hqds: [  7  15  19 -34 -10   8  27  -7  17 -31 -28 -17  17 -28 -13   4 -12  11
  -1  -8  -2  -3   5  21  -5   3 -22  12   2  40  -2  -2  11]
jqnc: [-19  25 -18  36 -28 -17  16 -27  -2 -15   8 -17  -7  -3   4  50  -6  -8
 -24 -31  31  16 -20  20 -48 -21  31  -2 -27 -62 -35 -34  -8]
flbb: [  3  10  18  -1   4  -6  36  -5  -5 -35 -19 -12   7  -8 -23   5 -14  14
   5  -9 -17  -7   3  18   6   1 -19  -9   6  54  12 -15  11]
qnch: [ 35   2  39 -30  15 -25   3  15 -14   3 -12 -14 -22   1  26  -5  -4 -11
  15   9  -1  26  36 -18   0 -13 -41 -51  10  53   2  10 -29]
qnch: [ 56  18  24 -35   7  18  38   6   3 -20  15  31 -12 -18 -13 -23  19   8
  23 -11   7  26  14  23   4  10 -16 -25  10  26  -1 -20  -8]
hqds: [-67  13 -16 -16  -1 -15 -16   9  44  37   7  24  61 -74  19 -42  31 -16
  57  38 -24  53   9  -8 -23 -16 -17  22  12   0   1  13  -2]
qnch: [-33   5   4  -4  19 -25 -10   8  19  25  -3   4  16 -25  13  -7  12 -12
  33   9 -15  26   8 -14  -6 -10 -15 -13   9   8   0   9 -10]
flbb: [-12  22  13  14  37 -26  26   4   8   1  13  27   4 -18 -13  -3  22  -3
  43 -14 -22  35   6  11  -1  -7 -12 -45  15  22   5 -24  -9]
flbb: [-21   1 -17  30 -40  13 -10 -19 -27 -37 -11 -29  22  22   1  22 -22   4
 -69  18  -3 -26  -1  21 -18 -16  12  23 -14   3   2   0  25]
hqds: [ 18 -12 -11  47 -10   7  11 -14 -39 -29   4 -15 -31  56 -21  32 -25  14
 -43 -22   9 -44 -20   8  12   7  30   0 -15 -16   4 -20  12]
flbb: [ 12 -28 -18  10 -24   5   2   6 -20   8   7  -6 -13   8   0 -27 -19   7
  17  18   7 -17 -10 -25  14   9   8  32 -10  -4  14   0  -4]
hqds: [ 64 -21  12 -11 -12  35 -36   5 -44 -15   2 -10 -34  68  20   6  -9  -1
 -79  16  17 -34  23  -3  16   4   3 -15  -2   4   2  26   1]
jqnc: [ 14 -12 -20  22  -4   2   8  10 -17  17  38  33 -14   1  -2 -37  13   0
  36  13   2  15  -6 -14   9   5  14   2  -2 -20  12 -17 -11]
jqnc: [ 49   9   5 -49 -60  29  19  -5  -4 -29  -4 -13   4 -31  17 -21 -11   3
 -16  17  34  17  15  14 -28  -5 -14  30 -15   9 -15  -4  -7]
hqds: [ -1   3 -17  -7 -20  35 -14  -2   2  -7  14  22  27  -8   0 -23  17   2
 -24  24  -3   0   3  18  -4   2   8  26   2 -10   4   7  18]
hqds: [-22   6   3   7  21 -24 -19   5   8  26   5   6   1  -3  18   8  15 -16
  13   1  -5  24   8 -12 -10 -13  -4 -27   6 -12  -7   6 -14]
flbb: [ 25 -10  -9  -8 -10  37   5  -8   5 -13  -2   0 -14  19 -24  10 -10  17
 -26 -23  19 -43 -24  12  18  27  25  36  -9 -30  -4   0  18]
qnch: [ -2 -15 -28  50 -36  32 -26 -12 -54 -36  12  -7  11  57  -1   3 -13   7
 -88  34 -10 -41   2  18   3  -8  25  19 -10  -1  18   4  32]
jqnc: [ -4 -18 -45  23 -10  31  30   9   8  15  48  61  12 -28 -41 -69  20  21
  70  11  -9  -2 -36  -1  29  33  31  57   0 -29  27 -28  16]
jqnc: [ -3 -11   4  29  29 -19 -26  15 -29  19  18  15 -12  34  16 -10  13 -12
   0  22 -23  10  20 -20  14 -11  -6 -46  13  16  18   9 -11]
hqds: [-40  15   5   1  15 -38  35  -2  32   8 -15  -8  13 -48 -15   6  -5   2
  65 -22 -10  23 -14  -4  -9  -3 -12   0   2  12  -3 -20  -8]
jqnc: [-29  -5 -12  78  59 -27   3   5 -21  14  31  37 -18  45 -29  10  18   2
  22 -19 -36  -8 -17  -4  31   4  24 -49  14  -9  24 -24   4]
qnch: [-35   1  -9   3   7  -5  32  -5  31  -4 -15  -1  21 -35 -36  -5  -9  17
  46 -18 -15 -14 -29   5  12  17   2  37   2   9  10 -14  17]
jqnc: [ -5   4  -1 -14 -30   7 -27   0 -10  -6  -6 -13  24  -7  32  -9   1 -12
 -36  39   0  15  26   2 -24 -22 -15   5  -2  13  -4  20   0]
qnch: [ -8   6   8 -22  19 -20  -3   5  33  33  -3   2  -8 -26  12   7  11 -12
  39 -19  13  24  -3 -16  -8   1  -4  -9   2 -25 -18   4 -21]
qnch: [-46   3 -15   4  15 -19 -43   7  27  52  14  15  16 -18  31  -1  28 -25
  18  13  -1  32   2 -20 -18 -14   8  -5   4 -49 -15  19 -14]
jqnc: [ 85  -6  40 -65 -12  13  17  13 -13 -14 -14 -15 -35  -1  17 -19 -14   3
   4   3  25   7  30 -10   7   7 -36 -17   2  47  -3   9 -24]
flbb: [ 18   3  21  -9  -8  -3  16  -3 -17 -32 -23 -26  -3   9  -3  10 -21   7
 -21   2  -5 -11  14   8   1  -5 -21 -12   1  49   6  -1   4]
qnch: [-63   6 -40  20   6  19 -27   9  23  28  39  64  66 -39  -3 -58  51  -6
  29  48 -40  31   0  11  -1  -3  11  26  18 -18  20   7  23]
hqds: [ -5  13  -9   5 -10  16  38 -13  15 -27   1  10  14 -22 -36   1  -2  18
  10 -22   0  -9 -23  29  -1  13  13  27  -4  -4   0 -27  20]
flbb: [ 21 -16  23 -50 -18  -1   2   9   1  -6 -40 -42  -1 -15  13 -14 -32   5
   7  17   4 -15  16 -22   9   4 -37  22   0  55   7  26  -6]
qnch: [ 13  38   7  21  -4  16  49 -21 -11 -61  11  19  12  -1 -35  20  10  15
 -29 -24  -7   9  -1  61 -15  -5   7 -24   1  18  -2 -44  21]
flbb: [ 24  -9  10  -7  -3 -16 -37  12 -24  26   9  -9 -25  24  48  -1   4 -24
 -16  23  15  23  30 -29 -13 -20 -11 -36  -2  -8  -9  21 -32]
flbb: [-52  21   3 -19   2  -1  11 -10  41 -14 -31 -11  52 -48 -16   7   1   6
   7  -2 -22   2  -5  24 -11  -2 -16  26   8  26  -1   5  24]
hqds: [ 17 -11  19  -8   9 -28  32   4  -2  -1 -23 -30 -31  -2 -11  10 -31   9
  39 -25   6 -12  -8 -23  14   9 -15  -6  -4  28   4 -10 -17]
jqnc: [-26  -3  -7  19  15  12 -10   4  -6  -9   4  20  30   8 -16 -19  12   7
 -10  23 -38 -12   4  12  19   3  -3   1  16  30  26   7  26]
[  0 -11 -29  30 -19 -12 -14   8 -21  34  43  23 -14   1  27 -28  14 -16
  26  24  15  33   0 -27 -16 -13  19  -2 -11 -48  -3 -11 -26] -> jqnc
[-10   5  13   6  16 -20 -34   2 -10  12  -5 -12  -4  23  30  24   6 -19
 -31   8  -4  12  22  -8 -12 -21  -9 -41   5   1  -9  19 -12] -> hqds
[-50 -13   2  40  -5 -38   6 -11 -22 -25 -47 -65  10  21 -10  37 -53   9
 -21   1 -27 -42  -8 -12   5 -13 -11   8  -7  51  18   3  16] -> qnch
[-30   1 -24  49 -27   0  16 -14 -27 -33   4  -8  22   8 -17   2 -16  11
 -22  14 -17 -14 -10  18  -8 -11  13  19  -9  12  16 -21  22] -> flbb
[ 58   3 -24  45 -20  22  65   0 -43 -30  67  61 -29   6 -38 -48  16  20
  39  -4   8  20 -16  22   9  14  29  -6  -8 -13  19 -68  -4] -> jqnc
[-10  20  17   0  -7  -7  27 -18   1 -44 -32 -33  12  -4 -17  38 -22  10
 -29 -21  -5 -14  -1  29 -13  -7 -11  -4  -4  34  -6 -12  15] -> hqds
[ 27  17  29  -9  26  -2  37  -3   0 -30  -9   4 -13   5 -26  16   0  12
   3 -31  -8  -2   4  24  12   8 -14 -35  10  39   3 -19   3] -> flbb
[  5  24  10   8   2   9  49  -8  -4 -47   1  16  19 -17 -36  -6   4  18
   6  -9 -21   6   1  41   1   2 -10 -11   8  46  13 -32  19] -> qnch
[  5  -3  10   4  -3  -4  62  -1  -8 -41 -19 -11   7 -19 -45 -19 -29  29
  40  -7 -24 -20 -11  10  24  15 -20  17   4  72  30 -27  16] -> flbb
[-107   10  -12   46   21  -49  -25    3    6   16  -11   -4   65  -26
   13   -6   10  -16   19   43  -62   28   15   -7  -15  -35  -22  -16
   18   42   23   12   12] -> qnch
[-39  23 -14  43   0  -4 -26  -8 -19 -10  23  21  34  11  16   8  29 -16
 -45  28 -24  28  20  26 -28 -32   7 -33   6  -6   1  -4  11] -> qnch
[-40  -7  15  15  40 -37 -56   9  -5  31 -19 -21   1  33  33  30   3 -23
 -26  13 -24  -1  22 -26   2 -22 -15 -46  14  12   1  37  -9] -> jqnc
[  0   2   9  30  25  -4  -9   6 -33 -15  10  15   4  35  -3  -4  11  -1
 -24  19 -34  -1  22  10  15 -10 -10 -45  17  43  24   0   9] -> jqnc
[ 70  18  20 -19 -32  22  49  -9 -27 -56   5  -1 -20   1 -11  -2 -10  13
 -21 -10  22   9  13  33 -13  -1 -10 -14  -9  30  -6 -32  -4] -> jqnc
[  2 -20 -14  21   3 -10  -3   7 -12  22  15   5 -21  14   0 -12  -5   0
  25   1   4  -6 -12 -26  13   6  13   5  -5 -19   8  -4 -11] -> hqds
[ 45 -10  21 -52 -21  31 -27  -5  -1 -14 -35 -41 -18  27  19  27 -23   1
 -70  -5  31 -38  12   0   1   8  -8  17  -8   1 -18  36   4] -> flbb
[-10  -2  -5  15  12 -23  -5  11  -5  27  21  18  -4  -8  14 -19  15 -12
  37  13  -7  31   7 -19  -4 -10  -3 -22   4  -6   4  -5 -20] -> flbb
[-13 -10 -17  -5  -7   3  -6   4  17  24   7   8   5 -19   1 -17   3  -1
  28   4   7   1 -14 -15   2   9  10  31  -4 -28  -2   4  -3] -> jqnc
[-15  44  22 -28  42  15   0 -15  54 -12 -14  18  21 -15 -19  49  34  -1
 -30 -49  -1   7  -4  51 -12   6   4 -26  14 -21 -29   2  19] -> flbb
[-12   8  18 -25   5  -8 -10  -8  22  -4 -37 -36   4  -4   7  38 -15  -3
 -24 -18   7 -12   2   3 -10  -4 -11   1  -2   5 -18  18   2] -> jqnc

fj-bd: [ 15  31 -32  14 -12   5  -4  24  34  13 -13  -4  14 -35 -15   9  43   6
   9  -1   1  -2  24 -28  14   6   4  17  31  13 -22  53  17]
qz-bq: [ 22  11  14  27 -44  25 -54  -3  69  48  -5 -56 -33 -26 -82 -68 -70  46
 -31  -6   7 -41 -17 -45 -15  -9 -19 -18 -28  -3  15 -39 -40]
gj-pj: [ 22   5  14   7  -3 -17 -40 -23  14  22 -28 -55  -9   9 -37 -60 -37   4
  -6  23 -23 -16 -42  -9  -9 -22  12 -11 -42 -24   2 -33  -9]
qz-bq: [ 11  -4  -6  -9  16 -14  -7 -30 -32  -2  -8 -10  -8  13  13 -10  -7  -9
  11  35 -27  -6 -23  -2  -6  -1  13  -4 -35 -24 -20   2   4]
qz-bq: [ -9   0  -3  -7  13 -10  14   8 -12 -14  -6  16  16   7  21  21  26 -15
   9  -4  -1  13   7  14   6   0   6   6  15   4  -1  11  14]
fj-bd: [-11 -26  23 -17   4 -39  -9  -8  20  -9 -28   2  -2  11  22   7 -49 -25
  20 -12 -17 -23 -34 -10  -8   0 -34 -26 -36  -4  24 -65 -15]
fj-bd: [-17 -12  -6 -12  34  58  51  -3 -83 -25  24  32   9  31  22  18  23  18
 -26  25  11  29  28  27   7  35  36  24  14  -3 -40  61  16]
fj-bd: [-16  32 -38  24 -39  50 -49   9  38  35  35  35 -42 -51 -57  18   9  62
 -16 -10  14 -36  60 -31 -31   1 -12 -25  29  11 -19  40 -37]
hl-sj: [-12 -13  29  14 -25  55  14  19  17   9  39  -2 -14   0 -34 -19 -37  38
 -46 -37  49   6  20   8   0  10 -14   4  21  22  32 -24 -26]
qz-bq: [ 45   3   6  19 -18  34  36   6   6  13  27 -51   2 -10 -14 -44  -6  11
 -27   6  30  23  -9 -16  34  18   8  46   5   9   1  21  16]
mm-hr: [-15   5  14  -2  21  21  -6  31  20   0 -72 -21  38  17 -39 -26 -17  17
 -19   0 -11 -10  -4 -12   3  16  17   1   3   3 -21  12   7]
gj-pj: [  7 -16 -12  -9  -2  26  32  23  36  -4 -32   7   8 -26  17  25 -43   6
   9   1  -3 -35  -1 -75  20  69 -44   8 -18  17 -32  22  -1]
qz-bq: [-21   4  26  11  -8  12   2  13 -13  -3  41   7   3  19 -19 -10  29   9
 -30 -37  39  40  25  66  -5 -40  22   4  48  13  45 -20  -4]
hl-sj: [ -7 -12  15   7 -20  34  11  10  14   5  32   6 -16  -6 -13  -3 -30  22
 -24 -24  32  -2  13  -3   0  12 -20   0   9  15  21 -18 -20]
mm-hr: [ 17  15 -51   1 -15  -8  -1  -1  26   8   4  26 -15 -52  25  48  21  -4
  37  15 -16 -30  18 -60   5  29 -30   0  -2   6 -36  48   4]
qz-bq: [  5   2  -6  -1   1  -2  12  14  15  -3 -15  -1  14  -9   7   8   7  -7
   7  -4   0  -1   2 -16  12  13  -7   9   8   8  -7  13  10]
gj-pj: [ -5  17 -32   9 -16  22  32  40  25  -5  25  41  12 -40  17  55  55   5
   8 -28  30  11  55 -17  19  24 -16  21  62  35  -9  59  15]
fj-bd: [-33  -9  -7 -16  22  20   9  13 -16 -17 -26  40  11  10  11  35  -4  10
   1   2 -10 -14  19  -7  -9  29  -3 -12   3   3 -28  22  -4]
mm-hr: [-19  -8   3  -4   3  25  20  23   6 -10  -5  23  10  -1   4  22  -5  10
  -8 -17  14  -2  20  -6   4  24 -12   2  18  17  -4  11  -2]
gj-pj: [ 14   4  17   8  -2  -4 -13  -3   9  10 -14 -40   5  11 -27 -43 -14   2
 -13   4  -2   5 -21   7   2 -17  15   4 -10  -8  10 -19   1]
fj-bd: [ 26 -42  12 -16 -12 -34  32 -26  10 -11  20  -4 -24  -9  63  17 -62 -38
  30   0  -3 -19 -46 -38  15  29 -60  -2 -55  -1  23 -58 -10]
hl-sj: [-21   4  -3   3  -5  10   0   8  -8  -4  28  31  -5  -2   1  24  25   8
  -5 -19  17  12  30  25  -9 -11   2  -5  31  10  12   6  -6]
qz-bq: [ 16  -6   9   6   3  24  49  -3 -48 -12  54  -8   4  17  20 -10  30  -4
 -22   0  34  51   9  40  23   0  25  39  25   6  12  20  22]
hl-sj: [-10   6  28   1  22   3  -5  19  -4  -4 -47 -32  38  35 -34 -41   6   2
 -23  -4  -2  20 -11  33   4 -19  38   8  13  -3   5  -6  15]
hl-sj: [  5   0  -7   3   1  50   1   6   8  12 -24 -13  -3  -7 -31 -19 -38  37
 -22  20  -5 -27   3 -45   1  42  -1   4 -19  -1 -40  31  -9]
gj-pj: [-43 -20   5 -24  24 -22 -17 -35 -61 -22  19  56 -23  32  34  39  -2 -11
  15   9 -21  -4   3  45 -37 -20   4 -40 -20 -21   5 -30 -20]
gj-pj: [ 36  16 -27  10 -19 -13 -30 -19  32  27 -10 -29 -21 -34 -15 -18 -15   5
  18  29 -24 -33 -18 -54  -1   5 -12  -4 -33 -13 -24  12  -5]
fj-bd: [-42   7  -3   6  -8  49 -41  -5 -13  14  26  39 -33   2 -47   5 -13  55
 -31  -6   9 -20  42  16 -42  -9   9 -36  12  -3  -7   5 -41]
hl-sj: [  3 -14  29   3 -10  -5   9   5  14  -1   9 -18   1  10  -3 -19 -24  -6
 -12 -23  19  10 -15  13   7  -9 -11   4   0   8  36 -43  -6]
gj-pj: [  5  17 -12  12  -9   1  14   8 -12  -2  43  11   3 -10   8  14  60  -5
  -2 -13  24  35  29  32  10 -21  18  21  46  12  12  28  17]
qz-bq: [-14  12  -5 -12  24 -50 -34   4  13  -6 -70  -1  27  10   0   6  17 -24
  30   9 -43 -14 -17   2 -12 -21  12 -21 -10 -13 -12  -7  11]
mm-hr: [-16  16  41   8  26   8 -11  43  17  -1 -77 -51  63  42 -63 -64  12   9
 -38 -18   4  29  -9  41   9 -28  53  14  32   5  11  -5  22]
gj-pj: [ 13  -6   3   1   1  13  41   8 -15 -10  21  -6  11   3  20   1  13  -8
  -7  -4  21  26   3   7  24  14   3  29  15  10   3  16  18]
mm-hr: [  7   9  -7  -3  11 -14 -29 -10   9   9 -47 -22   5   2 -18 -21 -14   1
   9  26 -34 -23 -22 -22  -8  -1   9 -12 -30 -18 -25   3   0]
mm-hr: [ 37  11 -10  16  -9  53  25  25  32  18 -27 -48  17 -22 -35 -39 -21  30
 -26  16  11  -9  -2 -60  32  50   2  38  -1  11 -38  52  15]
mm-hr: [-40 -22  22 -12   9  13  18  12 -19 -21  15  41   2  21  16  29  -9   2
 -11 -30  19  10  18  33 -10   3 -10 -12  17  12  23 -24 -13]
mm-hr: [ -5   3  19   6   2   9  11  20   1  -4  -2 -13  21  15 -16 -18  14   2
 -20 -19  20  26   6  29   9 -13  17  14  28  10  19  -4   9]
fj-bd: [ 14 -20  12  -4  -3   1  21 -23 -26  -5  36  -7 -18  10  23  -8 -23  -8
  -4   7   9   9 -18   7   6   5  -8   7 -22  -6  13 -22  -4]
hl-sj: [ 31  13   9  14   2  16 -10  -5   1  19 -23 -62  10  11 -44 -67 -11  16
 -25  25  -5   7 -24  -6  10  -6  34  20 -15 -14 -14  12  11]
hl-sj: [-15 -10  -7 -11   5   6   7   6   5  -8 -13  26  -1  -6  15  29 -16   2
  10  -1  -7 -20   6 -23  -4  26 -21 -11  -8   5 -14   5  -7]
[-38  12   2   1  14  23  -5  24 -16  -9  -4  31  18  15 -19  15  37  18
 -18 -18  12  17  39  39 -12 -13  27  -5  45  10  -2  24   1] -> hl-sj
[ -9  -8 -11   3 -13  46   5 -16 -25   6  54  31 -39 -10  -2  16 -17  33
 -18   6  17 -10  27  -7 -15  20 -10  -8  -3   0 -11  16 -25] -> fj-bd
[-14  -4  11  -9  11 -28 -49 -37 -22   5 -11  -2 -21  24 -12 -18 -24  -1
   6  19 -32 -17 -25  23 -35 -35  12 -38 -40 -31   6 -44 -22] -> gj-pj
[ -3   0  -3   0   3  13   6  -1 -12  -2   7   6  -1   2   0   3   5   7
  -6   4   3   4   8   3   0   5   6   3   4   0  -7  12   1] -> fj-bd
[-11  -9  24  -2  11   5  -5 -14 -35  -5  12  -7  -3  33 -10 -24  -8   5
 -20   3   4  17  -8  42 -11 -22  24  -5  -6 -12  15 -24  -6] -> fj-bd
[-25  11  -9   2  -3  12 -29  12  19   8 -16  22  -3  -9 -27  13   0  22
  -3  -9  -5 -21  23  -7 -20  -2  -3 -23  12   4  -9   8 -16] -> fj-bd
[ 21  19  -8   8   4   0 -15   8  23  15 -46 -41  19  -6 -32 -35   2   6
  -2  19 -18  -9 -14 -26   9   3  18  11  -8  -6 -25  23  14] -> mm-hr
[-33  -2   4 -22  40 -24  -2  19  -9 -25 -71  20  42  27  14  23  15 -20
  17   0 -30  -3  -3  13  -5   3  13 -13   4  -3 -18   6  16] -> hl-sj
[ -8  18  10   0  20 -38 -13  20   8  -9 -48 -17  44  19 -10 -12  45 -25
   8 -11 -12  24  -7  36   5 -37  32   5  27   0  11  -2  26] -> qz-bq
[ 40  19 -29   0   7 -60 -17 -36 -16   5  -5 -24  -3  -9  28  -5  40 -39
  42  42 -39   5 -30  -4   5 -26  18   7 -26 -27 -18  16  26] -> hl-sj
[  6  -3  11   0   6 -11  -1 -20 -31  -3  18 -11  -5  20   5 -17   6  -9
  -5   9   0  19 -13  32  -3 -22  19   3  -7 -13  12 -15   4] -> gj-pj
[  0 -24   4   4 -37  29  20  -1  23   6  61  25 -41 -28  14  25 -48  17
  -8 -28  36 -18  14 -29   0  29 -55  -7  -4  20  26 -28 -33] -> hl-sj
[ -6   8  -8  -4   5 -45  -7  -8 -16 -11  15  20   4   3  30  26  49 -32
  26  -6  -7  21   4  37  -4 -36   9  -5  18  -3  18  -6  12] -> hl-sj
[ 26  16  -5   7  -1 -30   6  14  25   2 -25 -32  27 -10   3 -13  30 -25
  15  -1  -5  14 -15  -7  23 -10   8  22  11   5   3  11  28] -> fj-bd
[-29 -12  -4 -20  25   4  13  16  -7 -20 -41  33  20  10  20  36  -6  -4
  11   0 -16 -15   7 -13  -3  30  -9 -11  -2   4 -24  14   3] -> fj-bd
[ 17   9  12   8   3  -8 -16 -14  -9  10  -6 -41   3  16 -25 -47   1   0
 -12  15  -6  13 -22  19   0 -26  29   7 -11 -15   6 -11   6] -> qz-bq
[-24 -12  -4 -14  10  -4  -6  -9 -16 -11  -2  35 -10   6  19  30 -10  -2
  11   2 -13 -15   5   1 -17   7 -12 -22 -12  -5  -7  -8 -13] -> gj-pj
[ 29   2   9  11  -8  19  28  22  28   7 -14 -42  21  -8 -14 -32 -11   3
 -16  -5  18   9 -11 -25  31  22  -2  33   6  14  -1  12  17] -> gj-pj
[-43 -22  34 -17  27  -4   6  -6 -51 -26   8  28   8  50  14   8   0  -8
 -14 -15   6  25   2  68 -18 -23  19 -16   8  -6  27 -37  -6] -> gj-pj
[-21  11 -13   0  13  38   3  11 -26  -3   1  24   7   6 -16  11  25  26
 -18   7   4   6  34  12  -8  10  25   2  25   2 -28  46   2] -> fj-bd
[ -3 -17  27  -5  -2 -28  10   4  12 -10  -1  -8   8  13  17  -3 -16 -24
   5 -24   9  10 -20  17   6 -13 -16  -2  -3   6  39 -50  -1] -> hl-sj
[-25  10   7  -1  14   2 -23  11  -2  -1 -29   5  16  17 -27  -7  13  10
 -10  -5  -7   2  10  24 -14 -18  23 -13  15  -3  -2   2  -1] -> fj-bd
[ 12  23 -41   8 -20 -32  -2   4  19   3  31  29  -7 -43  30  49  63 -22
  38  -9   2   5  27  -9   6 -12 -14   5  33  12   0  33  13] -> mm-hr
